+0.66, +0.23, +0.25
+2.68, +5.51, -2.07
-0.05, -1.11, -0.68
->
+5.51, -2.07
-1.11, -0.68

-0.12, -1.48, -0.49
+0.55, +3.71, +1.38
-0.65, -0.36, -0.46
-4.72, +1.91, -1.99
->
+3.71, +1.38
-0.36, -0.46

-3.83, +2.67, +3.69
+0.93, +6.19, +1.57
-3.99, +2.92, +1.81
+4.00, +2.93, +2.68
-0.27, -2.74, +2.61
->
+6.19, +1.57
+2.92, +1.81

-3.18, +3.11, +3.43, -1.94
+0.31, +2.03, -0.85, -5.55
-0.37, -0.79, +1.04, +0.32
+3.13, +2.90, +3.24, -0.90
->
+2.03, -0.85
-0.79, +1.04

+0.86, +0.79, +1.00, +0.45
-0.58, +1.14, -0.83, -0.13
+1.31, +3.08, -2.24, +3.03
+4.26, -2.29, +5.04, +3.46
-1.87, +0.37, -5.77, +5.25
->
+1.14, -0.83
+3.08, -2.24

+0.53, -3.04, +0.69
+0.90, -4.63, -3.17
+2.42, +2.84, -2.96
+1.36, -0.81, +0.52
->
-4.63, -3.17
+2.84, -2.96

-0.40, -6.14, -1.61, -3.55, -1.05
+4.48, -0.26, +5.37, -6.46, +5.95
+3.56, +5.17, -0.38, +3.82, +1.16
->
-0.26, +5.37
+5.17, -0.38
---
-0.84, +1.21, -1.68, -3.80, +3.43, -3.59, +3.29, -0.06
-2.21, +0.09, +1.07, +2.33, -0.62, -3.56, -0.78, -5.06
-3.02, +2.30, -0.68, -4.68, +2.41, +1.36, +1.08, +2.82
->
-3.02, +2.30, -0.68, -4.68, +2.41, +1.36, +1.08, +2.82
-0.84, +1.21, -1.68, -3.80, +3.43, -3.59, +3.29, -0.06
-2.21, +0.09, +1.07, +2.33, -0.62, -3.56, -0.78, -5.06

+3.95, -2.27, -4.40, +4.86, -1.34, -1.60, -0.64, -2.38
-0.39, -1.26, +3.39, +1.38, -0.32, -1.90, +0.13, -1.98
+0.18, +0.03, +0.24, +0.18, +0.09, -0.05, +0.05, +0.05
-0.02, +0.12, +0.06, +0.03, -0.06, -0.05, -0.10, -0.01
+0.02, -0.22, +0.15, +0.06, -0.05, -0.15, +0.02, -0.10
+0.00, +0.31, -0.03, +0.12, -0.06, +0.01, -0.15, -0.03
->
+0.00, +0.31, -0.03, +0.12, -0.06, +0.01, -0.15, -0.03
-0.02, +0.12, +0.06, +0.03, -0.06, -0.05, -0.10, -0.01
+0.18, +0.03, +0.24, +0.18, +0.09, -0.05, +0.05, +0.05
+0.02, -0.22, +0.15, +0.06, -0.05, -0.15, +0.02, -0.10
-0.39, -1.26, +3.39, +1.38, -0.32, -1.90, +0.13, -1.98
+3.95, -2.27, -4.40, +4.86, -1.34, -1.60, -0.64, -2.38

-2.77, +1.19, +0.97, -2.83, +1.95, -2.43
-4.99, -0.51, +5.50, -1.23, -0.54, -2.91
-0.96, +1.56, -0.33, -3.40, +2.02, -2.49
-0.33, +1.80, -2.03, -2.88, +1.96, -0.74
-2.10, +1.17, +0.56, -2.83, +1.40, -1.07
+0.56, +2.62, -2.05, -3.11, +1.12, -3.14
-0.21, -0.69, -2.92, -0.38, +0.52, +1.20
->
+0.56, +2.62, -2.05, -3.11, +1.12, -3.14
-0.33, +1.80, -2.03, -2.88, +1.96, -0.74
-0.96, +1.56, -0.33, -3.40, +2.02, -2.49
-2.77, +1.19, +0.97, -2.83, +1.95, -2.43
-2.10, +1.17, +0.56, -2.83, +1.40, -1.07
-4.99, -0.51, +5.50, -1.23, -0.54, -2.91
-0.21, -0.69, -2.92, -0.38, +0.52, +1.20

-2.15, -0.12, -2.97, +1.37
+0.95, -0.77, +2.67, -0.04
-0.58, -0.65, +2.40, -2.07
+2.87, -2.11, +5.02, +1.69
+0.24, -1.14, +3.25, -1.59
->
-2.15, -0.12, -2.97, +1.37
-0.58, -0.65, +2.40, -2.07
+0.95, -0.77, +2.67, -0.04
+0.24, -1.14, +3.25, -1.59
+2.87, -2.11, +5.02, +1.69

-0.18, -0.27, -0.85, -6.17, -0.84, -0.40, -0.35, -0.31, -0.55, -0.13, -0.79, -0.38
-0.47, +0.58, -0.54, +2.12, +0.35, -0.19, -0.29, -0.62, -0.91, +0.03, +0.23, +0.12
+0.40, +0.23, +0.38, -0.97, +0.47, +0.42, +0.32, +0.44, +0.46, +0.29, +0.45, +0.35
+0.30, -0.29, -0.30, -5.81, -0.59, -0.02, +0.01, +0.25, +0.16, +0.10, -0.49, -0.14
+0.32, -0.03, -0.34, -5.08, -0.34, +0.07, +0.04, +0.22, +0.04, +0.24, -0.28, +0.02
-0.07, +0.28, -0.04, +2.28, +0.27, +0.03, -0.02, -0.12, -0.20, +0.10, +0.24, +0.15
-0.63, -0.80, -1.29, -6.37, -1.66, -0.97, -0.74, -0.77, -0.95, -0.58, -1.55, -0.95
+0.45, +0.37, +0.37, -2.19, +0.63, +0.52, +0.37, +0.49, +0.44, +0.38, +0.58, +0.46
->
-0.47, +0.58, -0.54, +2.12, +0.35, -0.19, -0.29, -0.62, -0.91, +0.03, +0.23, +0.12
+0.45, +0.37, +0.37, -2.19, +0.63, +0.52, +0.37, +0.49, +0.44, +0.38, +0.58, +0.46
-0.07, +0.28, -0.04, +2.28, +0.27, +0.03, -0.02, -0.12, -0.20, +0.10, +0.24, +0.15
+0.40, +0.23, +0.38, -0.97, +0.47, +0.42, +0.32, +0.44, +0.46, +0.29, +0.45, +0.35
+0.32, -0.03, -0.34, -5.08, -0.34, +0.07, +0.04, +0.22, +0.04, +0.24, -0.28, +0.02
-0.18, -0.27, -0.85, -6.17, -0.84, -0.40, -0.35, -0.31, -0.55, -0.13, -0.79, -0.38
+0.30, -0.29, -0.30, -5.81, -0.59, -0.02, +0.01, +0.25, +0.16, +0.10, -0.49, -0.14
-0.63, -0.80, -1.29, -6.37, -1.66, -0.97, -0.74, -0.77, -0.95, -0.58, -1.55, -0.95

-3.41, -1.23, -4.19, -2.64, -1.19
+3.77, -0.47, +3.94, +2.17, +1.12
+4.53, -0.18, +4.82, +2.74, +0.95
+4.76, -0.37, +4.91, +2.84, +0.76
+4.59, -0.25, +4.76, +2.80, +0.76
-2.83, -0.45, -3.27, -1.05, +3.44
-2.44, -0.60, -3.05, -1.99, -2.60
->
+4.53, -0.18, +4.82, +2.74, +0.95
+4.59, -0.25, +4.76, +2.80, +0.76
+4.76, -0.37, +4.91, +2.84, +0.76
-2.83, -0.45, -3.27, -1.05, +3.44
+3.77, -0.47, +3.94, +2.17, +1.12
-2.44, -0.60, -3.05, -1.99, -2.60
-3.41, -1.23, -4.19, -2.64, -1.19
